Here is a tiny trained network, its code and every weight. The questions are about switching its units off for an input and a target symbol, where a switched-off unit gives its printed mean instead of its output.

import numpy as np


def w(rows, s, z=0):
    codes = np.array(rows[::2]) - 128.0
    scale = np.full(codes.shape[1], s)
    scale[-1] = z or s
    return codes * scale


def f(y):
    return y / 2 * (1 + np.tanh(0.7978845608 * (y + 0.044715 * y**3)))


def softmax(a):
    e = np.exp(a - a.max(-1, keepdims=True))
    return e / e.sum(-1, keepdims=True)


def log_softmax(a):
    a = a - a.max(-1, keepdims=True)
    return a - np.log(np.exp(a).sum(-1, keepdims=True))


def net(x, mask):
    ids = ['ΘΛΨαβδεζημξπτω'.index(c) for c in x.split()]
    T = len(ids)
    res = E[ids] + P[:T]
    u = 0
    for l in range(2):
        q, k, v = (res @ M[l].T for M in (Q, K, V))
        z = softmax(np.where(np.tri(T) > 0, q @ k.T / 3**0.5, -1e9)) @ v
        res = res + np.where(mask[u], z, O[l][:, -1]) @ O[l][:, :-1]
        u += 1
        y = f(res @ A[l][:, :-1].T + A[l][:, -1])
        res = res + np.where(mask[u : u + 8], y, B[l][:, -1]) @ B[l][:, :-1]
        u += 8
    return log_softmax(res[-1] @ U[:, :-1].T + U[:, -1])


Q, K, V, O, A, B = {}, {}, {}, {}, {}, {}
E = w([
[167,74,168,153,105,246,107,94,147,120],'Θ',
[146,148,175,106,118,183,85,47,157,148],'Λ',
[136,97,47,152,144,194,138,88,70,140],'Ψ',
[128,159,103,50,97,136,212,51,111,131],'α',
[99,204,159,61,112,131,129,36,154,173],'β',
[116,71,62,134,126,201,186,121,124,106],'δ',
[58,132,71,91,144,167,153,73,145,161],'ε',
[101,178,104,143,75,146,102,49,110,174],'ζ',
[87,146,82,197,142,191,52,112,127,143],'η',
[65,134,149,155,2,133,227,124,162,61],'μ',
[132,189,56,85,169,94,128,176,189,48],'ξ',
[236,189,123,122,129,99,49,158,73,161],'π',
[127,198,118,59,207,105,137,172,36,106],'τ',
[239,118,177,186,21,97,98,155,120,73],'ω',
],0.0088)
P = w([
[139,102,216,128,127,120,161,112,59,174],'0',
[155,159,66,140,134,239,133,37,182,90],'1',
[152,167,57,155,134,217,145,42,189,94],'2',
[139,188,50,171,155,189,147,73,185,89],'3',
[141,204,36,157,145,173,123,87,160,81],'4',
[138,202,31,142,119,159,103,109,143,84],'5',
[143,206,53,106,95,147,80,133,130,85],'6',
[148,196,47,80,75,132,69,162,123,85],'7',
[143,193,62,49,55,111,47,178,113,91],'8',
[136,179,77,29,31,109,35,186,111,111],'9',
[125,153,64,17,3,110,27,202,93,112],'10',
],0.0059)
Q[0] = w([
[139,147,90,3,19,157,16,219,137,89],'0.h0',
[96,38,211,85,174,8,164,233,153,154],'0.h0',
[123,39,209,193,198,56,159,124,46,213],'0.h0',
],0.006)
K[0] = w([
[128,62,215,82,73,2,152,180,33,162],'0.h0',
[96,64,149,170,178,248,121,7,135,195],'0.h0',
[39,106,104,141,152,244,141,62,195,132],'0.h0',
],0.006)
V[0] = w([
[117,102,192,197,39,160,133,63,115,163],'0.h0',
[47,98,144,120,181,158,158,115,52,179],'0.h0',
[204,126,120,153,144,123,84,127,1,175],'0.h0',
],0.0091)
O[0] = w([
[119,54,94,162,164,53,94,32,83,142,2],'0.h0',
[26,93,140,138,211,128,128,167,90,232,10],'0.h0',
[196,160,72,210,168,114,169,152,94,254,92],'0.h0',
],0.0076,0.0046)
A[0] = w([
[157,105,135,171,144,194,80,42,115,183,176],'0.n0',
[81,116,122,148,150,193,214,92,114,166,190],'0.n1',
[66,116,54,221,165,94,40,146,118,166,155],'0.n2',
[94,156,110,96,110,190,141,79,157,75,172],'0.n3',
[158,184,127,156,136,192,204,198,133,191,251],'0.n4',
[129,130,53,154,112,45,244,99,132,123,253],'0.n5',
[121,51,136,160,164,152,123,68,130,115,201],'0.n6',
[97,185,96,84,149,2,88,62,118,169,179],'0.n7',
],0.007,0.0037)
B[0] = w([
[152,129,152,158,151,196,97,97,56,212,152],'0.n0',
[93,116,135,122,153,158,174,165,84,191,136],'0.n1',
[128,114,70,184,170,101,55,192,150,160,133],'0.n2',
[151,138,117,85,102,208,113,125,140,56,254],'0.n3',
[124,178,129,174,165,185,204,172,145,137,189],'0.n4',
[128,134,64,139,147,136,205,95,2,108,154],'0.n5',
[144,55,165,173,144,112,125,100,55,167,136],'0.n6',
[84,217,88,56,140,76,86,46,135,141,136],'0.n7',
],0.0073,0.0094)
Q[1] = w([
[154,148,135,104,80,133,112,202,195,65],'1.h0',
[129,83,142,187,157,129,174,90,106,149],'1.h0',
[189,159,5,112,123,254,78,95,62,117],'1.h0',
],0.0075)
K[1] = w([
[130,101,180,107,121,114,143,86,81,164],'1.h0',
[146,170,86,128,119,146,111,112,175,93],'1.h0',
[118,108,95,141,127,2,130,149,132,124],'1.h0',
],0.0091)
V[1] = w([
[166,22,109,214,115,164,222,200,117,110],'1.h0',
[68,132,3,188,188,103,72,147,129,167],'1.h0',
[35,167,34,48,140,119,240,105,121,124],'1.h0',
],0.0065)
O[1] = w([
[195,17,153,76,44,33,169,215,84,35,167],'1.h0',
[92,87,102,168,113,62,157,103,254,143,253],'1.h0',
[81,57,55,24,225,187,103,160,141,194,202],'1.h0',
],0.0066,0.0039)
A[1] = w([
[98,146,145,124,244,186,124,106,60,224,188],'1.n0',
[139,175,158,80,126,167,53,175,1,93,246],'1.n1',
[80,36,100,85,155,158,44,103,89,84,251],'1.n2',
[133,31,57,111,167,88,128,122,154,198,66],'1.n3',
[53,156,159,138,158,130,212,196,188,137,180],'1.n4',
[149,157,241,140,78,73,170,116,63,68,70],'1.n5',
[78,79,139,187,126,64,162,66,187,126,128],'1.n6',
[31,133,127,56,180,164,166,167,177,163,155],'1.n7',
],0.0065,0.0028)
B[1] = w([
[193,208,245,2,115,37,186,70,72,125,173],'1.n0',
[43,153,142,181,26,132,161,151,106,146,252],'1.n1',
[16,88,148,38,128,53,80,88,112,80,177],'1.n2',
[149,107,33,87,43,209,128,156,190,186,163],'1.n3',
[100,155,212,164,89,153,99,219,42,77,164],'1.n4',
[151,119,59,108,168,205,5,115,76,145,165],'1.n5',
[88,106,173,179,74,108,56,132,72,161,168],'1.n6',
[157,109,167,139,161,178,27,217,111,136,196],'1.n7',
],0.0062,0.012)
U = w([
[198,123,64,155,130,119,113,81,94,94,137],'Θ',
[196,203,107,186,146,150,236,101,170,147,210],'Λ',
[119,31,150,111,111,81,173,139,125,134,150],'Ψ',
[118,67,149,76,158,116,66,137,109,154,88],'α',
[146,163,175,113,204,130,102,99,135,136,77],'β',
[186,73,161,42,153,75,192,126,133,106,152],'δ',
[113,137,84,92,110,162,116,141,199,91,92],'ε',
[53,116,105,198,128,142,80,119,140,171,132],'ζ',
[116,134,254,164,110,55,160,91,131,116,113],'η',
[44,75,116,114,146,77,106,78,66,85,105],'μ',
[107,176,205,135,109,141,167,174,45,136,190],'ξ',
[158,72,88,122,121,140,163,144,137,178,1],'π',
[156,50,177,159,172,129,77,175,76,148,142],'τ',
[120,121,88,95,103,124,134,70,136,180,123],'ω',
],0.0069,0.0025)

Each question gives the input, a string of symbols that net reads in full, and the target symbol t.
The units are the heads (3 rows each of Q, K, V and O) and the neurons (one row each of A and B). Each row of codes is followed by its name. A weight is (code - 128) times the scale printed after its matrix; where a second scale follows, it is the last column's (O, A, B and U).
mask holds one flag per unit, layer by layer, with each layer's heads first. A switched-off unit (its flag False) gives its mean, the last column of its rows in O or B, instead of its output. The means were averaged over made-up inputs and are rounded, as every weight is.
A unit's drop is (log p(t) with every unit on - log p(t) with that unit switched off) / (log p(t) with every unit on - log p(t) with every unit switched off).
The circuit of an input: a set's keep is (log p(t) with only the set's units on - log p(t) with every unit switched off) / (log p(t) with every unit on - log p(t) with every unit switched off). Starting from the 12 units with the biggest drops (on a tie, the unit counted first), units are removed one at a time, each time the one whose removal leaves the highest keep (on an exact tie, the one counted first), for as long as the keep stays at least 0.8.
circuit, biggest first: the units of the circuit, biggest drop first
most important unit: the unit with the biggest drop
k most important neurons: the k neurons with the biggest drops, biggest first
k most important neurons of layer l: the k neurons of layer l with the biggest drops, biggest first
input ξ π ξ ξ Θ Θ η ξ ζ τ ζ, target ξ: circuit, biggest first : (0.h0, 1.h0, 1.n1)
input β ξ ε α Ψ, target β: circuit, biggest first : (1.h0, 0.h0, 0.n7, 1.n0)
input ξ ξ η ξ, target ξ: circuit, biggest first : (1.h0, 0.h0)
input Θ ξ μ Λ, target Θ: most important unit : 1.h0
input Θ Θ Θ Θ ζ, target ω: 3 most important neurons : (1.n0, 0.n7, 1.n3)
input Θ ξ ξ ξ η ζ π, target Θ: 2 most important neurons of layer 1 : (1.n5, 1.n1)
input Θ ξ α, target Θ: 2 most important neurons of layer 0 : (0.n6, 0.n0)
input π α ξ β Λ Θ ξ Θ ξ ξ, target π: 3 most important neurons of layer 0 : (0.n5, 0.n3, 0.n4)
input ζ ε Λ ξ Θ π, target ζ: circuit, biggest first : (1.h0, 0.h0, 0.n7)
input Λ Θ ξ ξ ζ η ξ ζ Θ, target Λ: 2 most important neurons : (0.n7, 1.n2)
input η ξ Θ ε μ, target η: circuit, biggest first : (0.h0, 1.h0, 0.n2)
input η ξ Λ Θ ξ ε ξ, target η: circuit, biggest first : (1.h0, 0.h0, 0.n2, 0.n0)
input η ω ξ Θ, target η: circuit, biggest first : (0.h0, 1.h0, 0.n2)
input ζ η Λ, target ζ: most important neuron of layer 1 : (1.n6)
input ζ ξ ε, target ζ: 2 most important neurons : (0.n7, 0.n2)
input η ε ζ ζ ξ Θ, target η: circuit, biggest first : (1.h0, 0.h0, 0.n2, 0.n0)
input ζ η ξ π, target ζ: 4 most important neurons : (0.n2, 0.n7, 1.n6, 0.n3)
input β ξ δ η, target β: circuit, biggest first : (1.h0, 0.n7, 0.h0, 1.n0)
input η η ζ, target ζ: circuit, biggest first : (1.h0, 0.n2, 0.h0, 1.n6)
input μ ξ Λ Ψ ξ η Θ α ξ, target μ: most important neuron of layer 0 : (0.n4)
input Ψ Θ δ Θ η ξ ξ α ξ ε, target Ψ: circuit, biggest first : (1.h0, 0.h0, 0.n2, 0.n1)
input Θ ξ ξ Θ ξ Θ, target Θ: 2 most important neurons : (1.n5, 0.n6)
input Θ ξ ξ Θ μ ξ, target Θ: 3 most important neurons : (1.n5, 0.n6, 0.n0)
input ω η δ, target Θ: 2 most important neurons : (0.n0, 0.n6)
input ε μ ζ Θ δ Θ ξ ξ η, target ε: circuit, biggest first : (0.h0, 1.h0, 0.n3)
input μ Θ ζ ξ δ, target μ: 2 most important neurons of layer 0 : (0.n5, 0.n4)
input β η ξ, target β: 2 most important neurons : (0.n7, 1.n0)
